Here is a tiny trained network, its code and every weight. The questions are about switching its units off for an input and a target symbol, where a switched-off unit gives its printed mean instead of its output.

import numpy as np


def w(rows, s, z=0):
    codes = np.array(rows[::2]) - 128.0
    scale = np.full(codes.shape[1], s)
    scale[-1] = z or s
    return codes * scale


def f(y):
    return np.maximum(y, 0)


def softmax(a):
    e = np.exp(a - a.max(-1, keepdims=True))
    return e / e.sum(-1, keepdims=True)


def log_softmax(a):
    a = a - a.max(-1, keepdims=True)
    return a - np.log(np.exp(a).sum(-1, keepdims=True))


def net(x, mask):
    ids = ['ΘΞΣαβγδεζηλμπτψω'.index(c) for c in x.split()]
    T = len(ids)
    res = E[ids] + P[:T]
    q, k, v = (res @ M[0].T for M in (Q, K, V))
    z = softmax(np.where(np.tri(T) > 0, q @ k.T / 3**0.5, -1e9)) @ v
    res = res + np.where(mask[0], z, O[0][:, -1]) @ O[0][:, :-1]
    y = f(res @ A[0][:, :-1].T + A[0][:, -1])
    res = res + np.where(mask[1:17], y, B[0][:, -1]) @ B[0][:, :-1]
    return log_softmax(res[-1] @ U[:, :-1].T + U[:, -1])


Q, K, V, O, A, B = {}, {}, {}, {}, {}, {}
E = w([
[126,116,126,86],'Θ',
[118,160,134,146],'Ξ',
[127,112,127,93],'Σ',
[147,174,113,198],'α',
[120,162,134,147],'β',
[111,95,155,147],'γ',
[127,157,135,158],'δ',
[118,158,136,140],'ε',
[185,130,91,136],'ζ',
[125,162,135,140],'η',
[117,158,138,146],'λ',
[127,120,128,84],'μ',
[127,112,125,90],'π',
[128,116,131,81],'τ',
[190,56,253,112],'ψ',
[126,119,131,85],'ω',
],0.034)
P = w([
[84,252,137,105],'0',
[116,177,134,122],'1',
[134,146,129,122],'2',
[145,129,129,128],'3',
[149,124,131,135],'4',
[154,121,130,142],'5',
[159,120,132,147],'6',
[162,116,133,150],'7',
[164,119,132,154],'8',
[164,116,134,158],'9',
[165,113,133,159],'10',
[168,111,135,160],'11',
[168,113,136,163],'12',
[165,110,139,165],'13',
],0.016)
Q[0] = w([
[120,131,165,201],'H1',
[31,138,132,149],'H1',
[212,141,255,102],'H1',
],0.0078)
K[0] = w([
[153,187,211,184],'H1',
[16,61,53,151],'H1',
[143,94,253,34],'H1',
],0.0064)
V[0] = w([
[215,161,130,115],'H1',
[161,66,185,121],'H1',
[150,138,247,191],'H1',
],0.011)
O[0] = w([
[6,39,142,134,176],'H1',
[72,132,87,182,177],'H1',
[86,61,80,114,254],'H1',
],0.012,0.0088)
A[0] = w([
[119,105,124,184,111],'N1',
[129,181,14,194,181],'N2',
[22,96,194,104,146],'N3',
[62,160,106,59,176],'N4',
[105,104,130,182,222],'N5',
[117,112,140,7,127],'N6',
[170,161,40,49,147],'N7',
[52,145,61,133,138],'N8',
[158,86,60,26,12],'N9',
[122,185,198,174,255],'N10',
[150,97,195,40,217],'N11',
[142,107,117,172,164],'N12',
[192,148,190,35,201],'N13',
[135,137,90,121,174],'N14',
[223,244,181,152,176],'N15',
[53,202,111,147,162],'N16',
],0.014,0.0072)
B[0] = w([
[111,121,110,134,205],'N1',
[168,138,172,126,201],'N2',
[154,177,169,112,241],'N3',
[112,78,99,165,164],'N4',
[138,110,61,133,255],'N5',
[74,118,109,155,156],'N6',
[184,216,185,97,147],'N7',
[153,186,145,105,213],'N8',
[123,171,165,169,147],'N9',
[210,146,179,74,167],'N10',
[252,167,189,94,170],'N11',
[115,120,107,119,197],'N12',
[72,60,61,183,160],'N13',
[153,135,129,136,149],'N14',
[80,142,131,155,152],'N15',
[134,90,152,187,162],'N16',
],0.014,0.016)
U = w([
[211,233,245,106,134],'Θ',
[215,127,116,36,239],'Ξ',
[169,31,87,94,193],'Σ',
[54,22,47,218,253],'α',
[132,143,150,119,5],'β',
[121,158,127,121,62],'γ',
[97,167,104,159,158],'δ',
[131,135,136,118,24],'ε',
[136,204,67,114,53],'ζ',
[133,133,139,121,5],'η',
[114,130,140,125,43],'λ',
[103,178,128,124,137],'μ',
[134,163,146,107,5],'π',
[95,191,124,128,144],'τ',
[125,193,147,36,96],'ψ',
[93,183,127,128,181],'ω',
],0.013,0.0066)

Each question gives the input, a string of symbols that net reads in full, and the target symbol t.
The units are the heads (3 rows each of Q, K, V and O) and the neurons (one row each of A and B). Each row of codes is followed by its name. A weight is (code - 128) times the scale printed after its matrix; where a second scale follows, it is the last column's (O, A, B and U).
mask holds one flag per unit, heads first, then neurons. A switched-off unit (its flag False) gives its mean, the last column of its rows in O or B, instead of its output. The means were averaged over made-up inputs and are rounded, as every weight is.
A unit's drop is (log p(t) with every unit on - log p(t) with that unit switched off) / (log p(t) with every unit on - log p(t) with every unit switched off).
The circuit of an input: a set's keep is (log p(t) with only the set's units on - log p(t) with every unit switched off) / (log p(t) with every unit on - log p(t) with every unit switched off). Starting from the 12 units with the biggest drops (on a tie, the unit counted first), units are removed one at a time, each time the one whose removal leaves the highest keep (on an exact tie, the one counted first), for as long as the keep stays at least 0.8.
units of the circuit, in order: the units of the circuit, biggest drop first
unit that matters most: the unit with the biggest drop
k most important neurons: the k neurons with the biggest drops, biggest first
drop when u is switched off: that unit's drop, to one decimal
input π γ γ α μ γ Θ, target Θ: 2 most important neurons : (N11, N7)
input τ ζ γ ζ ζ, target Σ: unit that matters most : H1
input Ξ ζ ω Σ γ δ ζ α ζ δ, target Ξ: 3 most important neurons : (N10, N3, N8)
input α ω α, target Ξ: units of the circuit, in order : (H1, N3)
input ζ Θ ζ ζ ζ Σ τ γ ζ, target α: 4 most important neurons : (N3, N11, N8, N10)
input ζ α ζ γ δ γ γ λ γ Σ α, target Ξ: 2 most important neurons : (N3, N2)
input β α δ γ γ γ α ζ τ, target Θ: 4 most important neurons : (N11, N5, N9, N7)
input α δ γ γ γ ω, target Θ: 4 most important neurons : (N7, N11, N5, N9)
input γ ζ π π α ε ψ λ ζ, target ζ: units of the circuit, in order : (N8, H1)
input α α γ, target Θ: units of the circuit, in order : (H1, N11)
input δ δ ζ, target Θ: 4 most important neurons : (N7, N5, N9, N11)
input γ ζ γ γ γ γ ζ τ δ μ ζ, target Σ: 4 most important neurons : (N3, N8, N11, N10)
input α Σ ω Σ Σ α Θ Θ Θ γ τ, target Θ: 2 most important neurons : (N11, N5)
input γ ζ δ γ μ γ α π, target Θ: units of the circuit, in order : (N9)
input γ β Ξ γ, target Ξ: 2 most important neurons : (N8, N2)
input π γ γ ε π γ ζ γ γ τ γ γ, target α: 2 most important neurons : (N11, N8)
input γ π ω γ δ α Θ, target Θ: 3 most important neurons : (N11, N5, N7)
input ε Θ γ δ ζ ζ Σ, target Θ: 2 most important neurons : (N11, N5)
input π π γ γ γ ω, target Θ: 4 most important neurons : (N11, N7, N5, N9)
input ζ ζ π ζ γ, target Θ: units of the circuit, in order : (N3)
input γ Θ β Σ Θ ψ α γ γ τ α, target α: drop when N11 is switched off : 0.4
input Ξ γ τ δ γ γ ζ γ ψ γ, target ζ: drop when N8 is switched off : 2.9
input ζ π α Σ ζ γ ζ γ δ ζ β ζ, target α: drop when N11 is switched off : 0.3
input γ γ τ δ γ ζ, target Θ: drop when N13 is switched off : 0.1
